Below is a small trained network, with its code and all its weights. Each question gives an input and a class and asks what happens when units are switched off, that is, made to give their printed mean instead of their output.

import numpy as np


def w(rows, s, z=0):
    codes = np.array(rows[::2]) - 128.0
    scale = np.full(codes.shape[1], s)
    scale[-1] = z or s
    return codes * scale


def f(y):
    return np.maximum(y, 0)


def log_softmax(a):
    a = a - a.max(-1, keepdims=True)
    return a - np.log(np.exp(a).sum(-1, keepdims=True))


def net(x, mask):
    res = np.array(x, float).reshape(1, 6) / 4 @ E
    y = f(res @ A[0][:, :-1].T + A[0][:, -1])
    res = res + np.where(mask, y, B[0][:, -1]) @ B[0][:, :-1]
    return log_softmax(res[-1] @ U[:, :-1].T + U[:, -1])


A, B = {}, {}
E = w([
[210,239,28,43,137,33,17],'x0',
[29,56,70,44,47,214,25],'x1',
[41,106,241,138,208,21,37],'x2',
[168,3,29,203,187,43,108],'x3',
[138,124,136,127,126,133,124],'x4',
[135,125,134,126,120,126,127],'x5',
],0.007)
A[0] = w([
[163,19,62,177,169,49,126,2],'neuron 0',
[145,224,119,85,108,217,186,82],'neuron 1',
[134,40,76,154,180,89,91,60],'neuron 2',
[85,88,88,67,78,205,40,6],'neuron 3',
[184,201,89,77,157,120,80,136],'neuron 4',
[97,30,201,175,110,181,236,157],'neuron 5',
[196,175,56,145,47,182,202,98],'neuron 6',
[97,254,190,82,68,177,127,15],'neuron 7',
[100,68,113,66,51,134,36,68],'neuron 8',
[172,207,68,90,117,75,67,129],'neuron 9',
[91,124,211,152,172,31,64,54],'neuron 10',
[94,75,178,151,111,150,215,110],'neuron 11',
[56,191,227,80,149,106,104,108],'neuron 12',
[160,180,81,74,96,50,78,159],'neuron 13',
[211,22,64,151,164,96,108,30],'neuron 14',
[174,175,135,189,126,96,143,88],'neuron 15',
[168,206,55,61,156,69,64,116],'neuron 16',
[52,83,58,73,42,168,29,27],'neuron 17',
[152,31,32,140,145,76,137,31],'neuron 18',
[54,131,248,152,177,29,24,120],'neuron 19',
[175,127,18,126,102,161,206,69],'neuron 20',
[180,148,50,115,104,191,232,62],'neuron 21',
[232,174,110,70,155,84,75,136],'neuron 22',
[152,221,61,113,121,101,52,116],'neuron 23',
[48,67,163,232,115,155,215,153],'neuron 24',
[215,217,155,167,153,70,241,53],'neuron 25',
[134,226,193,94,80,156,118,71],'neuron 26',
[184,189,83,78,136,69,62,150],'neuron 27',
[197,177,49,130,78,210,205,66],'neuron 28',
[207,207,170,157,190,82,213,55],'neuron 29',
[101,236,220,56,132,174,150,92],'neuron 30',
[251,176,210,187,191,95,156,65],'neuron 31',
],0.0075,0.0018)
B[0] = w([
[171,143,53,173,28,71,150,214],'neuron 0',
[171,96,60,166,38,42,103,207],'neuron 1',
[159,146,54,130,63,42,144,197],'neuron 2',
[77,179,48,67,205,183,144,215],'neuron 3',
[114,105,203,176,91,159,148,217],'neuron 4',
[98,143,238,207,129,187,200,226],'neuron 5',
[149,40,156,83,178,100,16,224],'neuron 6',
[160,151,35,135,40,54,188,215],'neuron 7',
[82,172,78,63,180,168,136,209],'neuron 8',
[114,152,213,200,134,171,168,235],'neuron 9',
[141,52,185,56,183,82,58,219],'neuron 10',
[98,119,192,194,137,179,191,190],'neuron 11',
[254,63,90,121,61,28,30,206],'neuron 12',
[124,140,212,190,126,178,151,228],'neuron 13',
[159,136,29,176,44,55,153,206],'neuron 14',
[88,173,104,95,180,136,124,179],'neuron 15',
[98,109,211,201,116,166,156,247],'neuron 16',
[61,216,37,58,221,184,133,235],'neuron 17',
[183,140,31,132,52,71,178,203],'neuron 18',
[181,33,169,80,184,79,31,255],'neuron 19',
[187,55,188,78,163,85,44,209],'neuron 20',
[166,42,203,110,185,88,33,212],'neuron 21',
[82,145,206,189,114,198,155,231],'neuron 22',
[103,168,198,202,137,175,148,226],'neuron 23',
[106,133,204,202,112,181,162,217],'neuron 24',
[37,218,27,27,202,183,141,238],'neuron 25',
[145,161,82,149,41,55,172,200],'neuron 26',
[110,129,230,202,131,158,160,236],'neuron 27',
[194,14,201,75,168,80,25,226],'neuron 28',
[72,208,44,39,197,176,135,229],'neuron 29',
[174,131,46,184,27,45,189,219],'neuron 30',
[71,176,47,30,185,165,137,229],'neuron 31',
],0.0068,0.0099)
U = w([
[87,129,255,233,125,228,224,151],'0',
[195,32,187,58,187,67,22,206],'1',
[40,214,28,17,220,215,182,81],'2',
[203,149,36,180,15,36,195,5],'3',
],0.0089,0.0031)

Each question gives the input, the list of numbers given to net, and the class t.
The units are the neurons (one row each of A and B). Each row of codes is followed by its name. A weight is (code - 128) times the scale printed after its matrix; where a second scale follows, it is the last column's (A, B and U).
mask holds one flag per neuron, in row order. A switched-off neuron (its flag False) gives its mean, the last column of its row in B, instead of its output. The means were averaged over made-up inputs and are rounded, as every weight is.
A unit's drop is (log p(t) with every unit on - log p(t) with that unit switched off) / (log p(t) with every unit on - log p(t) with every unit switched off).
The circuit of an input: a set's keep is (log p(t) with only the set's units on - log p(t) with every unit switched off) / (log p(t) with every unit on - log p(t) with every unit switched off). Starting from the 12 units with the biggest drops (on a tie, the unit counted first), units are removed one at a time, each time the one whose removal leaves the highest keep (on an exact tie, the one counted first), for as long as the keep stays at least 0.8.
units of the circuit, in order: the units of the circuit, biggest drop first
unit that matters most: the unit with the biggest drop
top k neurons: the k neurons with the biggest drops, biggest first
drop of u: that unit's drop, to one decimal
input [-2,-7,8,-8,6,2], class 1: units of the circuit, in order	neuron 19
input [-5,-7,3,-8,2,-8], class 3: units of the circuit, in order	neuron 30; neuron 12
input [-1,-8,-7,-7,-5,-8], class 2: top 4 neurons	neuron 25; neuron 29; neuron 31; neuron 19
input [6,6,3,-1,-4,-2], class 0: units of the circuit, in order	neuron 16; neuron 23
input [-6,3,-6,7,1,4], class 3: top 4 neurons	neuron 18; neuron 14; neuron 0; neuron 19
input [5,-8,-5,-8,-8,1], class 2: top 3 neurons	neuron 25; neuron 29; neuron 31
input [-6,3,7,-5,-2,8], class 1: top 2 neurons	neuron 12; neuron 19
input [5,-5,-6,-6,0,0], class 1: top 3 neurons	neuron 28; neuron 6; neuron 21
input [4,7,6,3,1,-3], class 2: top 4 neurons	neuron 17; neuron 8; neuron 3; neuron 28
input [-3,6,-1,-7,-6,-8], class 3: top 2 neurons	neuron 30; neuron 7
input [-6,7,-7,2,-5,-7], class 1: top 2 neurons	neuron 28; neuron 21
input [0,3,7,-8,6,-6], class 3: top 2 neurons	neuron 30; neuron 7
input [-7,-4,8,7,-2,5], class 1: top 2 neurons	neuron 19; neuron 10
input [6,-4,0,7,3,-4], class 3: top 2 neurons	neuron 14; neuron 0
input [2,-7,-8,-7,7,2], class 1: top 3 neurons	neuron 28; neuron 6; neuron 21
input [7,-5,-4,7,-3,-6], class 0: unit that matters most	neuron 22
input [8,-4,2,2,2,1], class 0: drop of neuron 7	0.0
input [7,-2,7,4,-4,3], class 0: drop of neuron 27	0.2
input [-6,-4,1,-8,-8,-1], class 3: drop of neuron 30	0.2
input [1,-2,-8,7,5,2], class 1: drop of neuron 20	0.1
input [6,8,0,6,-1,-4], class 2: unit that matters most	neuron 17
